[13, 3, 10, -4, 7, -15, 1, -6, 25, -8, -12, 1, 8, -3, 7, -11, 4, 4, 3, 1, 1, 2, 1, 10, 0, 8, 1, 6, 35, -1, 29, -7, -3, 1, 11, 8, 6, -11, -1, 4, 14, 0, -2, -3, 5, -6, 2, 3, 8, -6, -8, 3, 5, 9, 6, 7, 7, 5, 6] : ril
[10, -5, -59, -2, -6, 23, 36, 26, -1, -21, -7, 2, -62, -1, -10, -5, 2, 9, 10, -1, 1, 5, -21, 17, 10, -2, -4, -19, 35, 1, 67, -4, -1, 13, 9, -10, 0, -19, 1, 2, 17, -1, 5, 11, -2, 2, -12, 6, 4, -27, -9, -19, 1, -11, 1, 0, -10, -9, -2] : ril
[-5, -1, 2, -4, -1, -37, -63, -9, 19, 15, 3, -22, 76, -2, -4, -1, -8, -2, 0, 0, -1, -2, 3, 2, -19, -8, -2, -3, 29, -14, -29, -20, -4, -10, 1, -5, -4, -8, 1, -4, -1, -32, 1, -11, 4, 0, -12, 2, -6, 8, -4, -10, 10, -2, -27, 13, -7, 3, 1] : ril
[-1, 2, 7, 2, 2, 2, 17, -3, -24, -4, 0, -1, -11, 3, 1, 4, 1, 3, -9, 1, -2, 0, 0, 2, 23, 3, 7, 4, -14, 7, -32, 12, 10, 3, -22, 9, -6, 4, 3, 4, -8, 11, -1, 9, -5, -1, 11, 0, -20, 4, 3, 5, -5, 2, 20, -8, 11, 3, 4] : ser
[13, 11, -5, -3, -7, 60, 16, 9, 6, 6, 1, 0, 4, -15, 0, -6, 17, 5, 3, 2, 0, 1, 23, -15, -13, 0, 2, 8, 85, 1, 14, -6, -4, -1, 32, -9, 1, -11, -10, 3, 21, 10, -3, 4, -5, -1, -16, 6, 28, 1, -38, -9, 38, 3, -15, -1, 0, -5, 15] : vos
[6, 5, 8, 3, 3, -23, 23, -5, 14, -5, -5, -11, -19, -3, 5, -5, 6, 3, 3, -1, -3, -2, 22, 1, -4, 11, -2, 17, 17, 3, 47, -4, -2, 3, 13, 9, 6, 10, -1, 2, -1, 13, -3, -1, 0, -9, 14, 1, 26, 7, -4, 8, -8, -2, 8, -9, 11, 2, 4] : vos
[9, 14, 33, -2, 7, 35, 23, 1, 1, 1, -3, 0, -6, -1, 9, -2, 11, 4, 3, 0, -1, -2, 23, -6, 3, 10, 6, 20, 28, 9, 0, 6, -4, 6, 11, 12, -1, 5, 0, 2, 4, 25, -6, 6, -4, -4, 6, 1, 16, 5, -14, 6, 13, 11, 18, -5, 13, 1, 5] : vos
[-19, 3, 52, -3, 0, -41, -74, -27, -19, 26, 15, -11, 85, 11, 2, 2, -12, -5, -15, 1, -3, -3, 4, -11, 9, -19, 11, 5, -32, -9, -85, 9, 11, -26, -41, 11, -10, 7, 3, -7, -24, -22, 13, -6, 7, 0, -7, -12, -54, 30, 11, 9, 0, 7, -6, 3, 0, 15, -12] : ser
[3, 7, 39, 3, -5, 61, 21, 6, 2, 2, -4, 3, -8, -4, 7, 5, 7, -3, -12, 0, 1, -2, -4, -12, -2, -3, 4, 4, 14, -1, -22, 7, -4, 3, 14, -1, -2, -3, -3, 1, 13, 13, -2, 2, 2, 2, -2, 5, -2, -9, -8, -6, 9, 4, 5, -2, 8, -1, -2] : ser
[13, -2, -46, -1, 4, -49, 14, -1, 15, -29, -12, 0, -25, -1, 2, -12, -2, 7, 9, -1, -2, 0, -3, 23, 8, 9, -4, -7, 28, 2, 67, -5, 2, 9, 1, 2, 7, -9, 0, 0, 10, 1, -2, 1, 1, -7, -2, 1, 4, -6, 1, 5, -8, -2, 8, 5, -1, -1, 6] : ril
[17, -3, -30, 10, -3, 53, 68, 25, 6, -33, -27, 12, -85, 4, 2, -1, 4, 1, 11, -8, 5, 9, -45, 18, 12, 3, 3, -26, 15, 4, 74, 12, -7, 22, 18, -16, -1, -21, 1, 7, 36, 5, -4, 20, -1, 3, -4, 8, -3, -47, 9, -7, -17, -6, 7, -8, -9, -16, -6] : ser
[4, 2, -22, 2, -5, 10, 9, 2, -3, -5, 7, 0, -14, -6, 3, 0, 0, 5, -2, -1, -1, 1, 12, -3, 6, -1, -1, 2, 29, -3, -6, 4, 0, 1, 2, -1, 2, -5, -5, 1, 9, -2, 4, 4, 5, 3, -10, 0, 1, 7, -9, 6, 6, -7, -3, -6, 1, 5, 16] : ril
[10, -3, -12, -2, 5, 9, 19, 8, -1, -24, -18, 3, -34, 12, 1, -4, -2, 5, 2, -3, 0, 7, -37, 24, 23, 0, 7, -19, 13, 7, 11, 10, -1, 11, -10, -4, -4, -19, 0, 3, 26, -4, 4, 9, 4, -1, 17, 0, -34, -29, 8, 1, -3, 4, 16, -3, -6, -6, -4] : ril
[5, 11, 37, 5, 1, 40, 13, 8, -1, 2, 0, 2, 5, -4, 8, 7, 2, -5, 3, 3, 1, -5, -3, -14, -1, -2, 7, 4, 12, 0, -36, 11, -2, 4, 8, -3, -3, 0, 2, 0, 6, 0, 1, 3, 4, 5, 1, 2, -4, -4, -6, 0, -2, 5, -1, -9, 0, 0, 4] : ser
[11, 1, -17, -5, 4, 20, 33, 12, 13, -22, -23, 7, -42, 3, 3, -9, 10, 7, 8, 6, 5, 5, -23, 23, 11, 11, 2, -15, 34, 1, 56, -4, -10, 15, 13, -4, 7, -24, 3, -1, 27, 12, -6, 10, -4, -16, -4, 4, -15, -22, -6, -11, 14, 11, 12, 8, -2, -12, -9] : ril
[7, -2, -40, -9, -7, 3, -4, 0, -4, 1, 1, -2, 8, -6, 2, -7, 4, 13, -1, 1, 0, -3, 23, 1, 4, 1, 0, 3, 66, 5, 8, -14, -3, 2, 8, -3, 4, -10, -1, -2, 5, -2, 4, 4, 1, -1, -18, 2, 12, 22, -24, -8, 30, -3, -4, 5, 1, 1, 18] : ril
[14, 3, 6, -1, 5, 40, 51, 16, -6, -18, -23, 2, -53, 8, 3, -6, 8, 6, 2, 4, -3, 6, -21, 18, 25, 8, 5, -3, 15, 15, 27, 9, -2, 15, -1, 9, 2, -12, 5, 7, 22, 23, -5, 17, -1, -11, 5, -4, -18, -30, -7, 1, 10, 12, 32, -8, 10, -8, -1] : ril
[9, 1, 10, -6, 8, 29, 29, 5, 2, -4, -13, 3, -30, 4, 0, -8, 7, 5, 3, 1, 0, 3, 1, 9, 10, 16, 3, 5, 7, 5, 36, -4, -9, 6, 8, 5, 5, -5, 18, 4, 12, 24, -10, 5, -4, -9, 9, 3, 2, -10, -15, 0, 21, 10, 20, 3, 11, -7, -4] : ril
[16, 4, -15, 0, 3, 9, 26, 6, 2, -15, -4, 3, -28, -4, 6, 0, 3, 6, 0, -3, 0, 5, -2, -16, 9, 3, 5, -3, 37, 4, 18, 3, -9, 8, 6, -1, 2, -15, -4, 2, 11, 3, 0, 10, 2, -3, -10, -2, -9, -10, -8, 0, 5, 0, 5, 0, 1, 1, 8] : vos
[-7, -2, 14, -3, 2, 6, -19, -4, 11, 12, 5, -2, 33, -2, -8, -2, 3, -2, -1, 3, 1, -2, 6, -5, -18, -3, -4, 1, 2, -6, 0, -9, 2, -2, 7, 3, 3, 2, 3, -4, 0, -2, -1, -8, -2, 0, 3, 2, 13, 5, -7, -5, 14, -3, -7, 36, 1, 1, -1] : ril
[4, 0, 18, 5, 3, 15, 17, 2, 11, -10, -14, 5, -14, 3, 5, -4, 3, 5, 2, 1, -2, 2, -8, -2, 9, 3, 1, -3, 11, -6, 15, 3, -3, 3, 8, 5, 4, -4, 3, 0, 14, 13, -2, 1, 0, -2, 4, -1, 0, -13, 0, 3, -1, 8, 11, 4, 5, -2, -4] : vos
[-2, 8, 26, -1, -1, 20, -7, -3, -3, 12, 3, 0, 22, -3, 9, 4, -1, -1, -4, 3, 2, -2, 6, -9, 1, -4, 7, 7, 8, -3, -43, 7, -5, -6, -5, 5, 0, 1, -1, -2, 1, 2, 2, 1, 1, 1, 1, -2, -12, 4, -4, 1, 7, 6, 2, -1, 6, 0, 3] : ril
[-2, -3, 4, 0, 3, 23, 26, 8, -13, -14, -11, 5, -43, 12, -1, 1, -1, -1, 1, -1, 2, 6, -32, 9, 9, 0, 1, -15, -39, 3, 17, 9, -2, 4, -9, -8, -4, -10, 2, 2, 4, 4, -2, 7, -1, 3, 10, -7, -13, -24, 15, -1, -17, -1, 11, -7, 0, -5, -12] : ser
[-7, -4, 13, -7, -5, -26, -31, -18, -8, 9, -1, -4, 32, 15, -2, -2, 1, -2, -3, 5, 1, -5, -6, 9, 3, 3, -2, 0, -10, -1, -16, -3, 2, -5, -14, 9, 1, -5, 10, 3, -7, -2, 4, -10, 0, -5, 3, -2, -13, 8, 1, 3, 9, 8, 9, 7, -5, 2, -5] : ril
[11, 11, -4, -4, 2, 23, 1, 12, 2, 10, 2, -2, 13, -11, 4, -6, 6, 3, -6, -3, -4, -3, 17, -11, -4, -3, 2, 9, 62, -3, -12, -3, 0, 1, 19, 0, 0, -7, -14, -3, 11, 1, 1, 2, -1, 1, -13, 2, 11, 8, -25, -10, 40, 0, -12, 2, -1, -2, 14] : vos
[8, 1, 14, 2, 1, -4, -11, -2, 21, -1, -5, 0, 26, -5, 20, -2, -3, 0, 3, -11, 0, -1, -3, -1, -10, 2, -1, -5, 41, -11, -11, 0, -1, 1, 15, 0, -1, 0, -5, 0, 13, -15, 2, -2, 2, 3, -6, 0, 0, -1, -2, 0, -4, 6, -12, 4, -6, 3, 6] : vos
[-1, -2, -3, -4, 10, -8, 19, 1, 0, -12, -17, -1, -25, 3, 0, -9, 2, 7, -2, 1, -4, 4, -16, 21, 19, 8, 10, -8, -12, 1, 23, 4, -1, 10, -11, 5, 1, -9, 6, 1, 11, 8, -3, 7, -1, -5, 5, -1, -17, -16, 2, 6, -5, 10, 24, 3, 11, -4, -7] : ril
[25, 10, -11, 7, 1, 72, 79, 24, 13, -32, -23, 11, -85, -4, 11, -7, 9, 4, 10, 3, 2, 2, -18, 7, 2, 15, 3, -8, 53, 14, 85, 3, -13, 24, 34, -7, -6, -3, -6, 8, 38, 21, -9, 16, -5, 0, 2, 9, 20, -37, -15, -3, 6, 1, 14, -1, 0, -11, 2] : vos

[-5, 30, -12, 1, 15, 1, -18, 37, -26, -1, -15, 2, 8, -4, -4, 10, 2, -4, -8, 24, -3, -8, 2, 8, -2, -6, 4, 9, -6, -6, -10, -5, -5, -3, -20, -8, 15, -1, 4, 5, -4, 6, 9, 5, 12, -8, 1, 5, -1, 18, -8, -2, -20, 2, -2, 10, -20, 2, 0] : lifas
[1, 13, -18, 6, 10, 0, -5, 4, -14, 6, 1, 1, -5, -3, 1, 6, -4, -3, -10, 2, 4, -2, 3, 4, 1, -2, 0, 1, -5, -7, -5, -7, -3, -1, -2, -13, 15, 1, -2, -13, -1, 2, 13, 8, 19, -11, 9, 4, 2, 13, -10, -1, -11, -1, -3, 2, -4, 2, 0] : vede
[10, 5, -6, 2, 0, 5, -6, 5, -9, 7, -5, 4, -16, -1, 0, 1, -5, -1, -7, 12, 0, 2, 3, 5, 2, -7, 1, 12, -5, -2, -1, -11, 4, -3, -3, -20, 13, -5, -4, 6, -11, 8, 11, 4, 25, 1, 9, 9, -4, 5, -2, 9, -13, -1, 2, -1, -2, -5, -1] : vede
[5, 10, -12, -2, 2, 3, -3, 10, -12, 6, -5, 1, -20, -2, -5, 3, -5, -6, -7, 9, 1, -2, 6, 5, 9, -1, 0, 6, -10, -2, -1, -8, -5, -12, -7, -10, 14, -11, 0, 9, -12, 12, 11, 1, 24, -4, 11, 2, -5, 12, -4, 3, -9, 2, 3, -2, -10, 4, -1] : zubo
[-5, 18, -14, 2, 6, 8, -3, 18, -21, -2, -2, -3, 2, 5, -4, 13, -5, 10, -4, -4, 5, 2, 1, 3, -3, -4, 4, 0, -3, -7, -6, -1, -2, 2, 4, -13, 12, 8, 0, -1, -3, 1, 7, 7, 21, -8, 4, 3, -4, 9, -3, 1, -9, 2, -3, 8, -2, 3, 12] : zubo
[2, 19, -19, 4, 4, -2, -5, 18, -31, 0, -7, 2, -6, 1, 0, 13, -7, -6, -8, -4, 1, 2, 2, 0, 0, -8, 5, 3, -7, -5, -3, -7, -3, -6, -1, -10, 13, 1, -9, -4, -2, 6, 14, 9, 30, -11, 8, 3, 2, 14, -9, 4, -17, -4, 3, 3, -6, -3, 1] : Rus
[-9, 11, -14, 0, 1, -2, 0, 18, -14, -3, -3, -1, 5, 1, 3, 6, 3, -2, 0, 12, 0, 2, 6, 4, -2, -11, 2, 2, -3, -4, -10, 2, -2, -9, -17, -11, 3, -1, 6, 9, -6, 8, 8, 4, 3, -7, 11, 7, 6, 9, -11, -2, -18, -1, -4, 2, -3, -2, -1] : lifas
[3, 9, -9, 7, 2, 4, 1, 4, -17, 10, -8, 2, -14, -1, -2, 18, -10, -4, -12, 6, -2, -10, 4, 5, 0, -5, -15, 3, -25, -1, 30, -7, 0, -6, -5, -17, 17, -7, -1, 7, 3, 3, 5, 6, 21, -9, 7, 9, -11, 17, -6, 5, -8, -1, 5, 4, -4, -4, 1] : Rus
[3, 26, -12, 2, 9, 4, -9, 24, -24, 11, -12, -1, -16, -2, -3, 13, -10, 7, -8, 20, -6, -8, 4, 4, -1, -9, -4, 7, -16, -5, -3, -10, -5, -4, -18, -15, 15, -11, -1, 6, -6, 6, 15, 8, 29, -8, 9, 8, -7, 18, -7, 9, -18, 0, 2, 1, -18, -6, -1] : Rus
[8, 13, 1, -1, -3, 5, -3, 2, -16, 7, -1, 6, -27, -8, -6, 2, -8, -14, -14, 11, -1, 3, 5, 9, 10, -8, 0, 6, -15, 0, 1, -16, -5, -17, -5, -15, 18, -7, -5, 12, -6, 22, 12, 6, 19, -18, 13, 2, -3, 16, -4, 5, -9, -9, 8, -5, -5, -1, 2] : lifas
